Here is a tiny trained network, its code and every weight. The questions are about switching its units off for an input and a target symbol, where a switched-off unit gives its printed mean instead of its output.

import numpy as np


def w(rows, s, z=0):
    codes = np.array(rows[::2]) - 128.0
    scale = np.full(codes.shape[1], s)
    scale[-1] = z or s
    return codes * scale


def f(y):
    return y / 2 * (1 + np.tanh(0.7978845608 * (y + 0.044715 * y**3)))


def softmax(a):
    e = np.exp(a - a.max(-1, keepdims=True))
    return e / e.sum(-1, keepdims=True)


def log_softmax(a):
    a = a - a.max(-1, keepdims=True)
    return a - np.log(np.exp(a).sum(-1, keepdims=True))


def net(x, mask):
    ids = ['εζηθμπτψ'.index(c) for c in x.split()]
    T = len(ids)
    res = E[ids] + P[:T]
    u = 0
    for l in range(2):
        r = res
        for j in range(2):
            rows = slice(4 * j, 4 * j + 4)
            q, k, v = (r @ M[l][rows].T for M in (Q, K, V))
            z = softmax(np.where(np.tri(T) > 0, q @ k.T / 4**0.5, -1e9)) @ v
            o = O[l][rows]
            res = res + np.where(mask[u + j], z, o[:, -1]) @ o[:, :-1]
        u += 2
        y = f(res @ A[l][:, :-1].T + A[l][:, -1])
        res = res + np.where(mask[u : u + 8], y, B[l][:, -1]) @ B[l][:, :-1]
        u += 8
    return log_softmax(res[-1] @ U[:, :-1].T + U[:, -1])


Q, K, V, O, A, B = {}, {}, {}, {}, {}, {}
E = w([
[110,124,126,24,118,206],'ε',
[59,45,222,76,115,82],'ζ',
[110,62,128,170,226,84],'η',
[140,55,100,229,117,16],'θ',
[189,112,128,105,21,173],'μ',
[172,113,2,36,185,106],'π',
[132,166,243,221,96,152],'τ',
[236,200,57,204,188,186],'ψ',
],0.0037)
P = w([
[39,197,114,156,126,167],'0',
[120,163,61,132,41,60],'1',
[126,57,160,100,200,165],'2',
[196,83,155,184,112,152],'3',
[140,157,56,112,26,3],'4',
[200,28,170,63,206,135],'5',
[233,73,158,164,104,119],'6',
[100,172,60,109,58,49],'7',
],0.0055)
Q[0] = w([
[213,62,182,173,132,139],'0.h1',
[43,207,83,87,113,113],'0.h1',
[47,178,68,80,133,123],'0.h1',
[46,183,69,81,131,121],'0.h1',
[203,6,201,80,255,221],'0.h2',
[54,249,55,177,2,35],'0.h2',
[201,7,201,79,254,222],'0.h2',
[54,249,54,177,2,34],'0.h2',
],0.0068)
K[0] = w([
[182,82,196,164,134,148],'0.h1',
[80,166,56,87,121,100],'0.h1',
[69,180,65,97,123,118],'0.h1',
[70,178,63,96,123,115],'0.h1',
[253,31,184,70,183,99],'0.h2',
[3,226,72,187,73,158],'0.h2',
[254,30,184,69,183,98],'0.h2',
[3,226,72,187,73,158],'0.h2',
],0.0081)
V[0] = w([
[66,237,89,157,162,195],'0.h1',
[99,179,198,202,239,226],'0.h1',
[13,232,74,106,158,167],'0.h1',
[224,36,108,95,44,46],'0.h1',
[122,203,131,158,3,181],'0.h2',
[90,34,243,48,227,141],'0.h2',
[186,101,41,185,228,63],'0.h2',
[113,142,160,238,77,40],'0.h2',
],0.005)
O[0] = w([
[47,202,99,138,157,196,145],'0.h1',
[93,157,174,195,219,254,49],'0.h1',
[11,186,97,105,162,170,139],'0.h1',
[226,83,125,114,65,47,177],'0.h1',
[131,219,136,141,21,167,50],'0.h2',
[100,5,196,79,216,151,184],'0.h2',
[183,104,56,181,223,65,197],'0.h2',
[111,177,164,247,78,34,1],'0.h2',
],0.0048,0.00052)
A[0] = w([
[221,73,221,165,141,153,253],'0.n1',
[58,152,253,215,186,196,183],'0.n2',
[100,186,105,215,222,203,161],'0.n3',
[55,80,252,47,172,177,178],'0.n4',
[101,189,83,117,84,146,215],'0.n5',
[106,181,54,97,58,110,248],'0.n6',
[96,90,67,57,236,159,157],'0.n7',
[119,118,57,31,208,204,147],'0.n8',
],0.0057,0.0032)
B[0] = w([
[254,48,181,172,119,143,254],'0.n1',
[20,161,214,193,157,188,167],'0.n2',
[99,204,108,188,192,202,160],'0.n3',
[38,53,239,33,127,141,195],'0.n4',
[108,225,86,128,72,152,197],'0.n5',
[114,212,57,110,47,112,243],'0.n6',
[76,100,67,33,242,113,195],'0.n7',
[91,162,38,1,184,171,186],'0.n8',
],0.004,0.0035)
Q[1] = w([
[49,240,64,116,66,91],'1.h1',
[206,24,185,134,188,165],'1.h1',
[111,102,229,176,134,115],'1.h1',
[108,179,7,74,110,127],'1.h1',
[19,225,49,43,18,33],'1.h2',
[121,88,193,96,237,162],'1.h2',
[227,51,225,224,211,224],'1.h2',
[110,181,121,191,1,102],'1.h2',
],0.006)
K[1] = w([
[44,152,111,135,148,184],'1.h1',
[212,107,143,122,107,70],'1.h1',
[203,22,182,99,175,146],'1.h1',
[43,207,83,145,116,141],'1.h1',
[2,147,91,113,126,155],'1.h2',
[202,71,167,72,163,107],'1.h2',
[250,109,179,155,125,111],'1.h2',
[43,166,144,184,96,171],'1.h2',
],0.0067)
V[1] = w([
[72,127,228,173,250,191],'1.h1',
[122,105,216,224,166,105],'1.h1',
[58,128,200,76,253,196],'1.h1',
[115,157,49,71,207,172],'1.h1',
[142,112,91,204,199,81],'1.h2',
[135,162,217,170,43,178],'1.h2',
[136,174,185,187,67,184],'1.h2',
[86,74,233,48,105,109],'1.h2',
],0.0058)
O[1] = w([
[109,46,186,192,139,107,246],'1.h1',
[45,112,156,239,39,68,120],'1.h1',
[123,49,197,151,192,106,254],'1.h1',
[182,71,105,131,236,150,205],'1.h1',
[88,150,11,255,143,74,112],'1.h2',
[168,98,225,158,25,187,119],'1.h2',
[178,90,191,177,62,182,138],'1.h2',
[36,130,239,31,89,70,126],'1.h2',
],0.0055,0.0062)
A[1] = w([
[16,100,124,33,194,51,38],'1.n1',
[223,107,186,66,94,191,190],'1.n2',
[50,104,228,153,23,79,166],'1.n3',
[16,100,125,33,194,51,38],'1.n4',
[24,77,254,133,34,98,87],'1.n5',
[81,117,153,226,73,25,253],'1.n6',
[138,101,156,206,42,178,2],'1.n7',
[17,99,125,33,195,53,37],'1.n8',
],0.0043,0.004)
B[1] = w([
[178,166,133,236,16,157,232],'1.n1',
[114,65,220,24,104,212,203],'1.n2',
[133,239,169,84,167,39,220],'1.n3',
[178,166,133,235,17,158,233],'1.n4',
[185,237,183,128,198,35,213],'1.n5',
[4,152,73,103,106,32,254],'1.n6',
[254,139,170,187,165,136,165],'1.n7',
[180,167,133,234,17,158,233],'1.n8',
],0.0042,0.0054)
U = w([
[127,11,180,47,159,189,153],'ε',
[55,208,156,38,162,63,131],'ζ',
[1,53,81,149,141,81,165],'η',
[79,234,46,159,64,100,176],'θ',
[156,156,142,84,27,210,155],'μ',
[192,177,89,78,240,113,172],'π',
[201,177,184,167,126,111,3],'τ',
[195,49,105,229,124,185,66],'ψ',
],0.0046,0.0033)

Each question gives the input, a string of symbols that net reads in full, and the target symbol t.
The units are the heads (4 rows each of Q, K, V and O) and the neurons (one row each of A and B). Each row of codes is followed by its name. A weight is (code - 128) times the scale printed after its matrix; where a second scale follows, it is the last column's (O, A, B and U).
mask holds one flag per unit, layer by layer, with each layer's heads first. A switched-off unit (its flag False) gives its mean, the last column of its rows in O or B, instead of its output. The means were averaged over made-up inputs and are rounded, as every weight is.
A unit's drop is (log p(t) with every unit on - log p(t) with that unit switched off) / (log p(t) with every unit on - log p(t) with every unit switched off).
top k neurons: the k neurons with the biggest drops, biggest first
k most important neurons of layer l: the k neurons of layer l with the biggest drops, biggest first
heads that matter: for each layer, one digit per head in row order, 1 if its drop is at least 0.15 and else 0, layers parted by /
input η ζ ε μ ψ, target η: heads that matter : 10 / 10
input ψ μ τ, target ζ: most important neuron of layer 0 : [0.n4]
input τ ψ ζ, target τ: heads that matter : 01 / 11
input ε ε η ε τ θ ε η, target ε: heads that matter : 11 / 11
input μ ζ τ π π, target μ: heads that matter : 01 / 11
input η τ τ ε ζ π ε π, target η: heads that matter : 10 / 10
input ε θ ψ ε π τ θ π, target ε: heads that matter : 11 / 11
input ε μ π ζ π ψ π μ, target ε: heads that matter : 10 / 11
input π π τ η θ τ π θ, target π: heads that matter : 11 / 11
input τ ε π ε π π θ ε, target τ: top 4 neurons : [0.n2, 1.n5, 1.n7, 1.n3]
input π μ η π η θ θ, target θ: heads that matter : 10 / 11
input τ τ ε, target μ: heads that matter : 01 / 01
input θ μ π ψ π, target θ: heads that matter : 01 / 10
input ζ π τ π ε μ ζ μ, target ζ: heads that matter : 11 / 11
input μ ψ ε π ζ ψ, target π: top neuron : [0.n8]
input θ η π π ε μ μ ε, target θ: heads that matter : 01 / 10
input ψ τ ε τ, target τ: 3 most important neurons of layer 1 : [1.n5, 1.n7, 1.n3]
input π θ ζ π ε η, target ψ: 2 most important neurons of layer 0 : [0.n1, 0.n7]
input ζ θ ε ε π ε η ε, target ζ: 2 most important neurons of layer 1 : [1.n3, 1.n5]
input η μ π ε μ ζ, target τ: 3 most important neurons of layer 0 : [0.n4, 0.n1, 0.n6]
input ζ ψ τ π ζ, target ζ: 2 most important neurons of layer 1 : [1.n3, 1.n5]
input ψ π θ ε ζ μ τ ε, target ψ: top neuron : [0.n3]
input ε η θ ζ, target ζ: top 2 neurons : [1.n3, 1.n5]
input τ μ π, target θ: 2 most important neurons of layer 0 : [0.n7, 0.n8]
input τ μ ζ π μ τ, target ζ: 2 most important neurons of layer 0 : [0.n1, 0.n4]
input ε ζ η, target ψ: 2 most important neurons of layer 0 : [0.n7, 0.n1]
